Below are the code and all the weights of a small trained network. Each question names an input and a class and asks about switching units off, where a switched-off unit gives its printed mean instead of its output.

import numpy as np


def w(rows, s, z=0):
    codes = np.array(rows[::2]) - 128.0
    scale = np.full(codes.shape[1], s)
    scale[-1] = z or s
    return codes * scale


def f(y):
    return np.maximum(y, 0)


def log_softmax(a):
    a = a - a.max(-1, keepdims=True)
    return a - np.log(np.exp(a).sum(-1, keepdims=True))


def net(x, mask):
    res = np.array(x, float).reshape(1, 8) / 4 @ E
    y = f(res @ A[0][:, :-1].T + A[0][:, -1])
    res = res + np.where(mask, y, B[0][:, -1]) @ B[0][:, :-1]
    return log_softmax(res[-1] @ U[:, :-1].T + U[:, -1])


A, B = {}, {}
E = w([
[126,161,149,189,62,155,117,147],'x0',
[86,48,103,126,172,126,151,146],'x1',
[141,203,246,175,163,137,163,58],'x2',
[163,170,160,147,137,86,135,117],'x3',
[160,156,173,209,188,69,185,101],'x4',
[134,194,175,183,2,154,139,248],'x5',
[99,87,62,105,108,206,71,84],'x6',
[177,185,151,67,118,158,48,48],'x7',
],0.007)
A[0] = w([
[73,212,158,111,61,151,39,99,252],'n0',
[152,8,65,123,198,144,133,56,201],'n1',
[164,75,38,107,150,190,76,136,147],'n2',
[103,110,143,82,136,186,72,60,210],'n3',
[117,107,102,83,1,153,90,214,215],'n4',
[172,172,212,178,127,103,104,32,211],'n5',
[152,68,142,158,229,110,199,207,218],'n6',
[91,173,89,157,66,108,100,235,184],'n7',
[46,82,177,206,196,89,125,188,101],'n8',
],0.0058,0.0036)
B[0] = w([
[221,145,116,96,136,208,92,83,233],'n0',
[46,92,83,143,230,114,110,99,254],'n1',
[70,75,111,87,127,198,61,151,212],'n2',
[142,156,82,94,215,169,61,20,218],'n3',
[164,113,114,56,31,220,118,159,239],'n4',
[110,192,181,182,185,130,66,69,249],'n5',
[72,29,197,171,125,60,254,159,235],'n6',
[155,133,116,74,21,141,116,198,218],'n7',
[74,91,86,202,144,81,192,183,190],'n8',
],0.0066,0.0069)
U = w([
[88,85,157,208,203,18,202,163,5],'0',
[200,254,211,163,169,93,98,33,166],'1',
[166,132,101,78,38,135,114,185,132],'2',
[86,89,46,98,189,165,46,41,218],'3',
],0.0064,0.0014)

Each question gives the input, the list of numbers given to net, and the class t.
The units are the neurons (one row each of A and B). Each row of codes is followed by its name. A weight is (code - 128) times the scale printed after its matrix; where a second scale follows, it is the last column's (A, B and U).
mask holds one flag per neuron, in row order. A switched-off neuron (its flag False) gives its mean, the last column of its row in B, instead of its output. The means were averaged over made-up inputs and are rounded, as every weight is.
A unit's drop is (log p(t) with every unit on - log p(t) with that unit switched off) / (log p(t) with every unit on - log p(t) with every unit switched off).
The circuit of an input: a set's keep is (log p(t) with only the set's units on - log p(t) with every unit switched off) / (log p(t) with every unit on - log p(t) with every unit switched off). Starting from all 9 units, units are removed one at a time, each time the one whose removal leaves the highest keep (on an exact tie, the one counted first), for as long as the keep stays at least 0.8.
circuit, biggest first: the units of the circuit, biggest drop first
most important unit: the unit with the biggest drop
k most important neurons: the k neurons with the biggest drops, biggest first
drop when u is switched off: that unit's drop, to one decimal
input [-4,-1,-1,-4,6,-2,-7,4], class 0: circuit, biggest first : [n6; n0]
input [-1,3,2,-5,-4,0,-3,-2], class 0: most important unit : n0
input [4,-1,2,-8,1,4,7,-2], class 2: circuit, biggest first : [n1; n4]
input [-5,1,0,0,4,6,5,1], class 2: 3 most important neurons : [n1; n5; n3]
input [3,8,8,6,0,-7,7,-6], class 0: circuit, biggest first : [n6; n8]
input [3,6,3,-2,5,4,6,7], class 1: circuit, biggest first : [n1; n2; n5]
input [6,1,1,7,5,-8,-5,0], class 0: circuit, biggest first : [n6; n0]
input [8,-7,-2,0,6,7,-6,-2], class 2: 3 most important neurons : [n7; n4; n3]
input [-7,-8,3,8,7,6,-8,-5], class 0: 2 most important neurons : [n6; n8]
input [-2,0,-5,-7,2,1,2,-2], class 2: drop when n5 is switched off : 0.4
input [1,0,-5,0,8,-7,-4,5], class 0: drop when n5 is switched off : -0.1
input [2,-3,-2,-3,2,-3,-2,-1], class 0: drop when n0 is switched off : 0.3
input [-7,4,4,4,-3,-3,2,-6], class 0: drop when n1 is switched off : 0.0
